The symbols move the points like this.
duti: p>zege, w>mebo, r>mado, h>zuzo, k>zadi
miko: p>sala, w>bibi, r>dogu, h>fedu, k>devu
mode: p>sibi, w>zafa, r>puze, h>kepi, k>pavo
pavu: p>rega, w>puze, r>luta, h>sibi, k>mufi
pavo: p>relo, w>sidu, r>tove, h>nabe, k>muno
kepi: p>gosa, w>muno, r>mode, h>piri, k>nabe
fafu: p>setu, w>luro, r>site, h>poma, k>tame
mati: p>mozu, w>zoza, r>sagi, h>dero, k>folu
dero: p>vale, w>mata, r>mati, h>pine, k>guti
tigi: p>kupo, w>fupu, r>goto, h>monu, k>site
relo: p>zoza, w>pavo, r>mufi, h>risu, k>kepi
reri: p>tula, w>mado, r>buno, h>zege, k>guno
zoza: p>mati, w>relo, r>bapi, h>mata, k>gosa
begu: p>buno, w>devu, r>zali, h>mado, k>fedu
tove: p>mufi, w>feli, r>rala, h>pavo, k>zafa
zosu: p>geso, w>sagi, r>nada, h>mozu, k>soni
peke: p>poma, w>koti, r>luro, h>vodi, k>reri
soni: p>nula, w>gila, r>faso, h>doki, k>mati
mufi: p>bapi, w>tove, r>gifa, h>relo, k>mode
muze: p>guti, w>piri, r>gosa, h>nubo, k>luta
zuzo: p>vazi, w>dogu, r>duti, h>sala, k>zali
gila: p>soni, w>sibi, r>rega, h>folu, k>zoza
zege: p>maki, w>duti, r>reri, h>vazi, k>baba
tula: p>sidu, w>reri, r>tame, h>maki, k>vodi
pavi: p>luta, w>topu, r>nabe, h>puze, k>rala
muno: p>kepi, w>goto, r>zafa, h>kupo, k>dire
bapi: p>sagi, w>mufi, r>nubo, h>zoza, k>sibi
maki: p>dire, w>zege, r>tula, h>site, k>fupu
doki: p>bibi, w>folu, r>soni, h>fare, k>dero
baba: p>fupu, w>zadi, r>guno, h>ribi, k>zuzo
nada: p>dabu, w>mako, r>fare, h>zosu, k>faso
vale: p>devu, w>dero, r>mozu, h>lise, k>fare
sagi: p>zosu, w>bapi, r>mako, h>mati, k>gila
tigo: p>monu, w>ribi, r>fupu, h>tame, k>luro
madi: p>mado, w>lise, r>devu, h>mebo, k>dabu
mata: p>dero, w>risu, r>zoza, h>pozi, k>muze
setu: p>puze, w>fafu, r>topu, h>zafa, k>feli
topu: p>pavi, w>site, r>dire, h>setu, k>monu
mako: p>nada, w>nubo, r>guti, h>sagi, k>rega
mado: p>reri, w>madi, r>begu, h>duti, k>nole
faso: p>fefe, w>rega, r>pine, h>soni, k>sagi
koti: p>peke, w>fedu, r>sala, h>guno, k>mado
devu: p>begu, w>vale, r>furi, h>madi, k>mese
zali: p>ribi, w>furi, r>zadi, h>begu, k>miko
vodi: p>goto, w>guno, r>peke, h>fupu, k>zege
nubo: p>mako, w>gifa, r>muze, h>bapi, k>pavu
gosa: p>folu, w>kepi, r>sibi, h>muze, k>risu
guti: p>fare, w>muze, r>folu, h>mako, k>pozi
goto: p>muno, w>vodi, r>poma, h>tigi, k>maki
nole: p>guno, w>dabu, r>fedu, h>zadi, k>mebo
folu: p>doki, w>gosa, r>gila, h>guti, k>mata
site: p>topu, w>vazi, r>maki, h>fafu, k>tigo
geso: p>zadi, w>zosu, r>dabu, h>furi, k>nula
sibi: p>gila, w>mode, r>pavu, h>gosa, k>relo
ribi: p>tigo, w>zali, r>baba, h>buno, k>sala
lise: p>madi, w>pine, r>vale, h>fefe, k>nada
sidu: p>pavo, w>tula, r>feli, h>dire, k>goto
vazi: p>site, w>zuzo, r>zege, h>luro, k>ribi
piri: p>muze, w>kupo, r>kepi, h>gifa, k>pavi
furi: p>zali, w>mozu, r>geso, h>devu, k>bibi
dire: p>nabe, w>maki, r>sidu, h>topu, k>tigi
buno: p>tame, w>begu, r>ribi, h>reri, k>koti
mebo: p>duti, w>fefe, r>madi, h>dogu, k>geso
guno: p>vodi, w>nole, r>koti, h>baba, k>duti
risu: p>mata, w>nabe, r>relo, h>luta, k>piri
luta: p>pozi, w>pavi, r>risu, h>pavu, k>gifa
poma: p>zafa, w>peke, r>fafu, h>goto, k>tula
bibi: p>miko, w>doki, r>nula, h>mese, k>vale
fedu: p>koti, w>mese, r>miko, h>nole, k>madi
mese: p>fedu, w>fare, r>bibi, h>dabu, k>lise
luro: p>fafu, w>sala, r>vazi, h>peke, k>buno
nula: p>dogu, w>soni, r>fefe, h>bibi, k>mozu
gifa: p>nubo, w>rala, r>piri, h>mufi, k>puze
pine: p>lise, w>pozi, r>dero, h>faso, k>mako
pozi: p>pine, w>luta, r>mata, h>rega, k>nubo
fare: p>mese, w>guti, r>doki, h>nada, k>pine
mozu: p>furi, w>mati, r>zosu, h>vale, k>doki
kupo: p>piri, w>tigi, r>muno, h>rala, k>topu
zadi: p>baba, w>geso, r>nole, h>zali, k>dogu
fupu: p>tigi, w>baba, r>vodi, h>tigo, k>vazi
feli: p>tove, w>tame, r>monu, h>sidu, k>poma
tame: p>feli, w>buno, r>tigo, h>tula, k>peke
nabe: p>risu, w>dire, r>pavo, h>pavi, k>kupo
rega: p>faso, w>pavu, r>pozi, h>gila, k>bapi
fefe: p>mebo, w>faso, r>lise, h>nula, k>zosu
monu: p>rala, w>tigo, r>tigi, h>feli, k>fafu
dabu: p>nole, w>nada, r>mese, h>geso, k>fefe
sala: p>luro, w>miko, r>zuzo, h>koti, k>begu
rala: p>gifa, w>monu, r>kupo, h>tove, k>setu
zafa: p>mode, w>poma, r>setu, h>muno, k>sidu
dogu: p>zuzo, w>nula, r>mebo, h>miko, k>furi
puze: p>pavu, w>setu, r>pavi, h>mode, k>tove

The rows follow the links: the fewer symbols apart two points are, the more alike their rows tend to be.

Each row is also shifted at random along 9 hidden directions that mean nothing.

Some points, each with a row of numbers:
fupu: [-46, 14, -48, 10, -12, -10, 11, -12, 14, -16, 8, -12, -8, 18, 11, 32, 3, -3, -34, 14, 12, 8, -8, -45, 34, 24, 6, -4, -11, 15, 4, -19, -33, -40, 13, 8, 12, 31, 25, 0, -21, -39, 13, -1, 81, -10, 61, -21, 13]
muno: [24, 16, -29, -1, 9, 25, -8, 5, 18, -8, 5, 5, 4, 7, 5, 0, -20, -21, -16, -8, -27, -8, -13, 9, 23, -11, -30, -11, 10, -20, -29, -16, -4, -36, 7, 24, -8, 47, 5, -25, 1, -11, -2, -15, 61, -7, 24, -4, 13]
piri: [7, -8, -36, -26, -10, -19, 26, 29, -7, -19, -8, 10, -21, -26, 33, 3, 59, -2, -26, 2, 48, 6, 6, -23, -14, 29, 54, -40, -19, -35, 49, -13, -42, 19, -63, -3, 10, -39, 12, -25, -13, -39, 25, -39, 30, 41, 37, -3, -10]
duti: [-10, 30, 45, -8, -13, -20, 34, -36, 25, -5, 28, -12, -24, 1, 32, -7, 5, 8, 29, -13, -31, 11, -6, -34, -13, 25, -15, 34, 9, 8, 23, -19, 30, 58, -20, -22, -14, -59, 6, 28, 26, 54, 33, 4, -27, -27, -23, 34, -35]
zafa: [-12, 25, 14, -19, 3, 22, 30, -19, 10, 8, -34, 64, -20, 4, 11, -10, -16, -23, -34, -17, 13, 28, 1, -25, -26, 28, -43, -21, 17, -11, 44, -3, -2, -38, 1, 2, -3, -7, 25, -35, -54, 46, 11, -37, 35, 10, -9, 5, 15]
fare: [-67, -23, 37, -7, -17, 12, -3, 19, -14, 47, 4, 49, -15, 41, 10, 30, -30, -13, -36, 26, -35, -13, 23, 38, -31, -29, -48, -8, 32, -10, 19, -6, -50, 31, -29, -3, 12, 59, -22, 21, -27, -1, 15, 8, 13, 37, -66, -42, 5]
sagi: [65, -34, 35, -46, 0, -12, -32, 14, 5, 25, 13, 4, -11, 12, -20, -40, -4, -15, 26, 0, -47, -20, 17, 70, -35, -37, -60, 16, 46, -1, -3, 0, 9, 55, -30, -6, -35, -45, -35, -17, 41, -1, -28, 7, -40, 17, -98, -7, -11]
mako: [72, -27, -2, -18, 23, 3, -31, 35, -18, 6, 7, -46, 44, -4, -28, -5, -29, -1, 12, 20, 14, -41, 15, 44, 10, -28, 1, -3, 14, 10, -49, 23, 3, -24, 13, 13, -8, 0, -30, -3, 36, -47, -10, 27, 4, -2, -15, -9, 12]
tame: [153, 1, -42, -44, -6, -11, -30, 1, 20, -25, 39, -35, 23, -22, 9, 4, 26, 6, 3, 9, 14, -16, -25, 25, 46, -7, 36, 18, -25, 10, -36, -26, -15, -35, -30, -12, 0, 0, 20, 4, 15, -68, 2, 16, 31, -13, 16, -12, 25]
miko: [-16, -11, 43, 5, 1, 4, 70, -8, -15, 34, -2, -28, -13, -2, -14, 45, -9, 15, -33, 34, 94, -13, 8, -47, -9, 14, 7, 3, 56, 22, 42, 6, -51, -6, -4, -18, 16, -80, 2, 26, -11, -17, 56, 42, 32, -13, -33, 8, 10]
mebo: [48, 11, -53, -39, -52, -37, 16, -11, 19, -56, 51, -7, -33, -31, 37, -23, 68, 14, 20, -39, -14, 11, 5, -53, -26, 43, 20, 30, -31, 16, 39, -18, 23, 63, -55, -50, -19, -89, 0, -2, 46, 0, -5, -13, 13, 31, 24, 36, -53]
muze: [-66, 13, 3, -5, 15, 18, 11, 28, -12, -26, -13, 9, 30, -2, 18, 0, -16, 2, -24, -11, 30, -7, 11, 6, -11, 18, 17, -38, -4, -43, 9, 15, -12, 18, -10, 9, 33, 49, 0, -13, -31, 21, 25, -26, -7, 9, 13, 20, -7]
zuzo: [-129, 4, 17, -31, -15, 23, 24, -1, 11, 14, 31, 8, -7, -24, 20, 21, 18, 4, -14, 5, 26, -14, -20, 16, 7, -20, 11, 15, 16, -16, 4, -28, -36, -2, -58, -26, 5, -21, 11, 21, -1, -19, 39, 19, 21, -1, -46, 5, 15]
setu: [-72, 4, 44, 48, 39, 20, -3, -12, 1, 11, -41, -13, 10, 17, -44, -8, -21, 8, 1, 5, 25, 13, -17, 33, 22, -18, -5, -14, 31, -25, -8, 13, 0, 14, 52, 31, 24, 45, 11, -8, -36, 37, -11, 3, -74, -49, -23, 17, 18]
peke: [-69, 35, -18, -46, -10, 11, 48, -11, 38, -27, 43, -20, -13, -2, 34, 19, 1, -11, -38, -10, 23, -15, -16, -36, 16, 24, -30, 8, 44, -15, 15, -40, -36, -2, -42, -12, -1, -31, 23, -13, 6, -18, 56, -1, 103, -17, 2, 26, 1]
fafu: [-92, 46, 33, -124, 2, -35, -9, -18, 48, -53, 37, 4, 25, -12, 66, -45, 8, -7, 19, -22, -11, 1, -13, 32, -5, 52, -5, 14, -16, -27, 20, -35, 23, 37, -84, -30, -3, -35, 37, -17, -10, 30, 46, -36, -26, -21, -45, 32, -5]
mado: [-27, 43, 71, -31, 25, -32, 18, -35, 16, -21, 24, -63, 38, -12, 21, -20, -35, 17, 61, -3, -1, -11, -6, -25, 6, 39, 6, 40, -2, 25, -20, 5, 71, 13, 11, -14, -16, -76, 6, 31, 43, 53, 44, 20, -52, -68, -14, 50, -20]
vale: [124, -14, -7, 24, -1, 31, -6, 25, -27, 16, 22, -24, 30, -23, -9, 29, -19, 11, 12, 7, 6, -34, 2, 8, 12, -40, 26, 12, -11, 13, -52, 16, 6, -35, 9, -3, -1, 21, -30, 38, 39, -28, 5, 39, 16, 5, 9, -3, 6]
ribi: [-25, -14, 4, 9, -4, 67, 13, -3, 8, 61, 17, 18, -16, -6, -24, 45, -15, -15, -38, 19, 14, -25, -28, 30, 27, -71, -37, 13, 55, 0, -31, -26, -57, -71, -8, 1, -8, 23, 1, 15, -5, -46, 13, 45, 81, -4, -50, -27, 52]
dabu: [43, -6, -23, 8, -19, 15, -7, 2, -4, -22, 27, -13, 7, -14, -17, -4, 10, 17, 6, -23, 6, -12, 2, 1, -5, -13, 1, 23, 0, 12, -13, 12, 9, 21, 7, -22, 2, 1, -16, 9, 21, 0, -21, 24, -12, 8, -8, 24, -13]
pavi: [-66, -27, -34, 22, 2, -9, 9, 5, -3, 33, -39, 19, -56, -11, -19, -15, 44, -25, 1, 6, -9, 18, -2, -20, -9, -13, -4, -25, 9, -1, 21, -10, -9, -26, 1, 26, -39, -68, 0, -42, 19, -31, -34, -28, 36, 28, 29, -27, 2]
bibi: [-9, -22, -12, 62, -22, 18, 21, -8, -10, 30, 3, 0, -51, -26, -31, -5, 32, 3, 30, -22, -29, 4, -2, -32, -22, -38, -13, 24, 18, 19, -4, 6, 27, 19, 20, -6, -38, -67, -30, 8, 61, 13, -38, 21, -6, 16, -1, 17, -31]
koti: [-22, 0, 35, 3, -11, 26, 32, -23, -4, 17, -8, 30, -9, -22, -9, 18, 20, 20, -22, -2, 68, 16, -16, -7, -6, 0, 24, 9, 8, -1, 36, 0, -28, -3, -17, -33, 27, -18, 24, 23, -49, 20, 20, 19, -35, -3, -43, 15, 19]
poma: [28, 10, -19, 9, -12, -29, -37, -10, 34, -22, 32, -18, -16, 23, 27, -5, 35, 4, 20, 0, -71, 9, -25, 36, 38, -13, 12, 15, -24, -27, -17, -42, -5, 69, -28, 9, 7, 57, 10, 14, 14, -12, -9, -12, -33, -21, 13, -10, -17]
nada: [14, 15, 57, -1, 12, -2, 35, -3, -14, 39, 0, -1, 4, 14, 20, 17, -66, -18, 15, 16, -35, -20, 25, -39, -29, 10, -44, 8, 23, 27, -8, 12, 32, -29, 17, 6, -31, -41, -27, 26, 37, 34, 44, 14, 43, -5, -12, -6, -13]
faso: [-173, -42, 24, 4, -13, -20, 14, 9, -28, 42, -35, 39, -43, -11, -13, -12, 42, 0, 5, 10, 15, 19, 20, -1, -52, -5, 13, -14, 5, 5, 57, 13, -13, 34, -26, -12, -14, -79, -14, -5, -2, 3, -17, -10, -46, 48, -36, -18, -13]
sala: [-3, 2, -34, -14, -17, 35, -4, 10, 13, 14, 57, -12, 5, -30, 22, 39, 8, -6, -5, 7, -18, -36, -28, 18, 40, -49, 14, 24, -6, -2, -57, -38, -24, -54, -42, -9, -12, 21, -2, 30, 39, -64, 24, 32, 84, 0, 4, -18, 24]
pine: [-43, -30, 2, 13, -5, -8, 28, 31, -26, 14, -4, -14, -11, -4, -1, 26, 20, 11, -22, 23, 47, -14, 19, -12, -17, -2, 31, -23, 17, -10, 30, 8, -46, 34, -25, -3, 16, -27, -18, 11, 3, -33, 24, 9, 3, 28, -4, -6, -12]

From each start, follow one symbol. Which point do you reach?
Answer with the point's name.
---
[-153, -33, -57, -2, -32, 45, -42, 28, -9, 12, 28, 34, 0, -11, -18, 14, 11, -6, -24, -9, -24, -21, -3, 52, 5, -64, -14, 8, -4, -1, -35, -5, -32, -27, -20, -13, 0, 70, -21, 1, 5, -55, -43, 21, 44, 48, -21, -33, 22]
w	fare
---
[72, 4, 24, -6, -4, 11, 16, 13, -19, 16, 13, 6, 20, 0, 20, 26, -38, 0, -4, 9, -5, -22, 19, -13, -18, 2, -5, 3, -1, 11, -10, 12, 4, -16, -6, -10, 2, 10, -20, 29, 9, 8, 32, 17, 26, 12, -9, -5, -3]
k	soni
---
[25, -11, -21, 94, -21, -3, 34, 10, -32, 23, -56, 63, -58, 35, 11, 35, 24, -3, -46, 7, -11, 42, 21, -61, -28, 18, 16, -51, -20, -23, 67, 8, -42, 36, 19, 24, 31, 64, -1, 1, -56, 23, -6, -41, 7, 49, 65, -33, -24]
p	rega
---
[-15, -7, 32, 54, 23, 14, 33, 22, -6, 27, -14, -25, -23, 7, -5, 6, 2, -5, 9, 6, -14, -15, -2, 6, 0, -32, -2, -22, 44, -46, -4, -5, -13, 58, 1, 35, -6, -8, -26, 1, 35, 12, 22, -6, -18, -12, -9, 16, -25]
h	gosa
---
[-36, 7, 2, 27, 11, 28, 19, -1, 5, 20, -32, 32, -20, 38, -11, 18, -31, -20, -50, 7, 0, 11, 0, -6, 3, -4, -53, -28, 43, -19, 18, -5, -38, -20, 30, 30, 12, 59, 11, -25, -48, 10, 4, -17, 50, -2, 0, -17, 19]
r	muno
---
[23, 69, 38, -46, 37, 4, 43, -23, 18, -36, -10, -9, 40, -20, 36, -20, -53, -10, 10, -24, 29, 3, -5, -52, -2, 67, -13, -8, -1, -5, 0, 6, 58, -57, 16, 6, -10, -42, 30, -22, -11, 68, 56, -28, 29, -46, 29, 52, 1]
r	dire
---
[71, 14, 36, -15, 22, -23, 9, -29, 8, 8, -15, -22, 15, 7, -2, 4, -18, 4, 8, 26, 33, 8, -7, -16, 18, 27, 11, 9, -1, 27, 3, -1, 7, -39, 20, 1, 1, -35, 25, 11, -20, 2, 23, 11, -12, -42, 1, -5, 23]
p	dire
---
[-73, 3, 16, -11, 21, 23, 28, -19, 9, 16, -4, -33, 3, -30, -32, 4, 1, 3, 0, 5, 70, -11, -24, -8, 23, -12, 2, 14, 38, 16, -12, -3, -5, -58, 13, -3, -14, -74, 19, -6, 8, -20, 14, 29, 22, -37, -22, 21, 31]
r	vazi
---
[-73, 37, -34, -47, -8, -38, 1, -21, 25, -66, 16, -18, 16, -8, 36, -13, 20, 11, -2, -13, 25, 21, -7, -41, 16, 69, 32, 4, -43, 9, 21, -12, 15, -4, -15, -17, 14, -16, 39, -13, -22, 2, 18, -26, 13, -17, 53, 20, -7]
w	ribi
---
[-3, 30, -10, -56, -9, -13, 9, 2, 39, -31, 52, -17, 4, 16, 59, 21, 6, -7, -28, 8, -13, -17, -14, 10, 30, 19, -5, 2, 9, -34, 4, -52, -45, 32, -67, -5, 17, 32, 22, 5, -3, -30, 60, -12, 62, -17, -2, -1, 0]
w	vazi
---
[61, -14, 41, -11, 19, 13, 19, 20, -14, 56, -26, 27, -9, 7, 6, 14, -26, -26, -17, 29, 2, -14, 11, 16, -17, -21, -23, -26, 34, -18, 8, -3, -29, -30, -20, 22, -14, -14, -10, -5, -7, -9, 28, -7, 33, 16, -34, -31, 19]
r	relo
---
[8, -2, -23, 19, 6, 15, 19, 2, 23, -51, 44, -101, 8, -67, -26, -11, 81, 47, 31, -25, 83, -20, -49, 15, 52, -27, 84, 23, 18, -38, -26, -17, -8, 69, -25, -16, 16, -67, 9, 8, 55, -33, 7, 34, -64, -53, 0, 81, -17]
h	vazi
---
[-93, 34, -13, -2, -14, 4, -21, -36, 26, -13, 12, 32, -6, 24, 13, -12, -28, -14, 4, -23, -72, 22, -8, -13, 7, 11, -53, 27, -17, 20, -15, -12, 39, -23, 28, -2, -14, 51, 15, -2, -11, 41, -24, -11, 23, -13, 15, -3, -1]
r	ribi
---
[10, 29, -29, -54, -4, -24, 11, 20, -4, -32, -4, 32, 14, -8, 70, -2, -5, -22, -13, -7, -13, 5, 21, -40, -21, 61, 21, -34, -54, -13, 24, -6, 13, -34, -43, 2, -3, -2, 11, -21, -11, 1, 35, -56, 66, 36, 67, -11, -11]
h	risu
